Here is a tiny trained network, its code and every weight. The questions are about switching its units off for an input and a target symbol, where a switched-off unit gives its printed mean instead of its output.

import numpy as np


def w(rows, s, z=0):
    codes = np.array(rows[::2]) - 128.0
    scale = np.full(codes.shape[1], s)
    scale[-1] = z or s
    return codes * scale


def softmax(a):
    e = np.exp(a - a.max(-1, keepdims=True))
    return e / e.sum(-1, keepdims=True)


def log_softmax(a):
    a = a - a.max(-1, keepdims=True)
    return a - np.log(np.exp(a).sum(-1, keepdims=True))


def net(x, mask):
    ids = ['ΓΛΣαβεζηπφω'.index(c) for c in x.split()]
    T = len(ids)
    res = E[ids] + P[:T]
    u = 0
    for l in range(3):
        r = res
        for j in range(2):
            rows = slice(4 * j, 4 * j + 4)
            q, k, v = (r @ M[l][rows].T for M in (Q, K, V))
            z = softmax(np.where(np.tri(T) > 0, q @ k.T / 4**0.5, -1e9)) @ v
            o = O[l][rows]
            res = res + np.where(mask[u + j], z, o[:, -1]) @ o[:, :-1]
        u += 2
    return log_softmax(res[-1] @ U[:, :-1].T + U[:, -1])


Q, K, V, O = {}, {}, {}, {}
E = w([
[26,160,49,65,19],'Γ',
[173,69,159,201,141],'Λ',
[66,206,53,123,126],'Σ',
[160,107,232,96,75],'α',
[90,149,178,83,195],'β',
[71,180,174,187,162],'ε',
[127,112,220,251,101],'ζ',
[78,94,43,205,215],'η',
[65,164,34,26,205],'π',
[182,61,53,93,80],'φ',
[172,86,174,6,180],'ω',
],0.013)
P = w([
[20,82,224,121,255],'0',
[132,153,201,123,134],'1',
[122,134,154,119,155],'2',
[225,200,123,85,65],'3',
[147,161,96,96,76],'4',
[142,139,107,106,108],'5',
],0.0053)
Q[0] = w([
[1,184,46,30,113],'L0H1',
[153,188,120,78,67],'L0H1',
[158,155,90,44,156],'L0H1',
[134,125,68,92,159],'L0H1',
[161,93,234,116,138],'L0H2',
[74,166,80,159,49],'L0H2',
[63,186,110,76,136],'L0H2',
[180,45,179,132,85],'L0H2',
],0.0067)
K[0] = w([
[73,246,18,42,105],'L0H1',
[129,187,66,133,189],'L0H1',
[131,203,38,2,73],'L0H1',
[74,98,107,44,165],'L0H1',
[70,189,186,120,85],'L0H2',
[89,123,194,169,166],'L0H2',
[166,117,153,104,124],'L0H2',
[58,130,72,56,134],'L0H2',
],0.0072)
V[0] = w([
[110,151,77,154,182],'L0H1',
[226,120,162,94,184],'L0H1',
[58,139,73,164,140],'L0H1',
[145,78,143,187,25],'L0H1',
[154,170,234,3,51],'L0H2',
[164,89,2,180,108],'L0H2',
[159,101,208,192,88],'L0H2',
[149,42,87,158,87],'L0H2',
],0.0072)
O[0] = w([
[209,167,117,181,150,131],'L0H1',
[40,100,71,178,224,105],'L0H1',
[174,131,1,116,93,145],'L0H1',
[83,58,139,206,62,67],'L0H1',
[74,152,138,44,165,182],'L0H2',
[124,159,141,172,147,3],'L0H2',
[52,54,144,205,63,117],'L0H2',
[144,184,157,123,111,61],'L0H2',
],0.0061,0.0056)
Q[1] = w([
[145,68,49,50,129],'L1H1',
[141,76,56,227,215],'L1H1',
[107,103,59,108,112],'L1H1',
[158,85,165,74,148],'L1H1',
[35,146,3,166,129],'L1H2',
[75,75,230,122,41],'L1H2',
[168,144,135,91,113],'L1H2',
[67,108,65,85,129],'L1H2',
],0.0073)
K[1] = w([
[255,71,104,148,143],'L1H1',
[89,140,65,163,117],'L1H1',
[177,173,111,199,186],'L1H1',
[143,120,132,76,148],'L1H1',
[160,133,82,154,172],'L1H2',
[56,148,83,127,84],'L1H2',
[199,144,167,63,104],'L1H2',
[133,129,109,85,187],'L1H2',
],0.0083)
V[1] = w([
[130,84,28,97,88],'L1H1',
[116,33,115,140,128],'L1H1',
[61,101,52,199,111],'L1H1',
[171,147,168,93,149],'L1H1',
[204,102,134,151,112],'L1H2',
[136,76,75,2,111],'L1H2',
[122,212,149,178,131],'L1H2',
[43,127,64,123,143],'L1H2',
],0.0092)
O[1] = w([
[254,118,82,90,190,106],'L1H1',
[174,125,117,127,78,120],'L1H1',
[212,145,159,113,120,25],'L1H1',
[78,117,96,141,94,186],'L1H1',
[120,102,150,122,104,61],'L1H2',
[137,97,77,166,124,254],'L1H2',
[74,132,167,193,112,75],'L1H2',
[202,213,119,197,144,161],'L1H2',
],0.0092,0.0071)
Q[2] = w([
[142,190,128,53,71],'L2H1',
[115,134,167,143,188],'L2H1',
[29,129,124,216,73],'L2H1',
[138,226,1,233,133],'L2H1',
[209,71,88,124,138],'L2H2',
[145,76,118,86,232],'L2H2',
[120,214,24,117,76],'L2H2',
[148,170,216,81,152],'L2H2',
],0.0067)
K[2] = w([
[135,148,96,74,123],'L2H1',
[197,63,251,170,136],'L2H1',
[131,161,100,145,60],'L2H1',
[159,192,137,189,117],'L2H1',
[169,80,118,59,78],'L2H2',
[114,91,90,148,65],'L2H2',
[135,141,116,150,125],'L2H2',
[92,145,169,82,155],'L2H2',
],0.011)
V[2] = w([
[111,233,140,121,96],'L2H1',
[151,154,108,233,147],'L2H1',
[79,172,31,86,90],'L2H1',
[158,161,97,41,90],'L2H1',
[182,182,169,38,147],'L2H2',
[96,254,79,183,54],'L2H2',
[213,90,52,69,49],'L2H2',
[138,92,93,237,125],'L2H2',
],0.0075)
O[2] = w([
[119,147,149,151,158,128],'L2H1',
[155,152,130,166,71,95],'L2H1',
[154,122,198,113,150,254],'L2H1',
[151,99,130,131,210,155],'L2H1',
[96,184,117,117,171,97],'L2H2',
[95,155,245,153,189,156],'L2H2',
[154,139,179,68,78,137],'L2H2',
[165,135,136,181,83,115],'L2H2',
],0.011,0.0072)
U = w([
[190,199,70,105,203,1],'Γ',
[91,190,98,137,172,227],'Λ',
[100,83,153,92,108,164],'Σ',
[195,110,112,88,90,121],'α',
[179,54,116,194,95,222],'β',
[138,93,98,96,168,117],'ε',
[156,254,147,150,178,103],'ζ',
[176,182,159,135,107,134],'η',
[214,153,66,200,136,158],'π',
[85,246,151,188,131,81],'φ',
[94,134,192,159,59,83],'ω',
],0.0097,0.0057)

Each question gives the input, a string of symbols that net reads in full, and the target symbol t.
The units are the heads (4 rows each of Q, K, V and O). Each row of codes is followed by its name. A weight is (code - 128) times the scale printed after its matrix; where a second scale follows, it is the last column's (O and U).
mask holds one flag per head, layer by layer. A switched-off head (its flag False) gives its mean, the last column of its rows in O, instead of its output. The means were averaged over made-up inputs and are rounded, as every weight is.
A unit's drop is (log p(t) with every unit on - log p(t) with that unit switched off) / (log p(t) with every unit on - log p(t) with every unit switched off).
The circuit of an input: a set's keep is (log p(t) with only the set's units on - log p(t) with every unit switched off) / (log p(t) with every unit on - log p(t) with every unit switched off). Starting from all 6 units, units are removed one at a time, each time the one whose removal leaves the highest keep (on an exact tie, the one counted first), for as long as the keep stays at least 0.8.
units of the circuit, in order: the units of the circuit, biggest drop first
most important unit: the unit with the biggest drop
heads that matter: for each layer, one digit per head in row order, 1 if its drop is at least 0.15 and else 0, layers parted by /
drop when u is switched off: that unit's drop, to one decimal
input Σ η Γ, target η: heads that matter : 10 / 10 / 01
input π π η α, target Σ: heads that matter : 01 / 11 / 00
input π Γ Σ π, target ζ: units of the circuit, in order : [L2H2 L1H2]
input ε ε β ω, target ε: units of the circuit, in order : [L0H2 L1H2 L2H1]
input α Λ α φ η, target π: heads that matter : 11 / 11 / 10
input Λ β Λ β ε, target φ: most important unit : L0H1
input Λ η ζ, target ω: units of the circuit, in order : [L1H2 L0H2]
input Λ Λ β π Γ, target ζ: heads that matter : 10 / 11 / 11
input ε π ε α, target Σ: heads that matter : 11 / 01 / 00
input α π Σ ε φ Γ, target α: units of the circuit, in order : [L1H1 L2H2 L0H1]
input η Λ π Γ, target ζ: units of the circuit, in order : [L1H2 L2H1]
input π ζ ζ ζ, target ω: units of the circuit, in order : [L1H2 L0H1]
input α β β β, target Λ: heads that matter : 10 / 10 / 01
input Λ β β Σ, target ζ: most important unit : L0H1
input ζ β Σ Σ φ, target α: heads that matter : 00 / 10 / 01
input Γ π π Γ, target Γ: heads that matter : 10 / 10 / 00
input Γ φ ω ω β, target Σ: units of the circuit, in order : [L1H2 L2H2 L0H1]
input Γ β ε φ ε η, target α: units of the circuit, in order : [L2H2 L1H1]
input Λ β ω α π φ, target α: units of the circuit, in order : [L2H2 L1H2]
input η φ φ π, target Γ: units of the circuit, in order : [L1H1]
input α Γ Γ η α, target η: units of the circuit, in order : [L1H2 L2H2 L0H2 L2H1]
input ω α β β, target Λ: units of the circuit, in order : [L0H1 L1H1 L2H2]
input β Σ Σ, target ζ: units of the circuit, in order : [L2H2 L2H1 L0H1]
input β ε η Σ Γ, target η: heads that matter : 11 / 10 / 01
input π Λ π η, target π: drop when L0H2 is switched off : 0.0
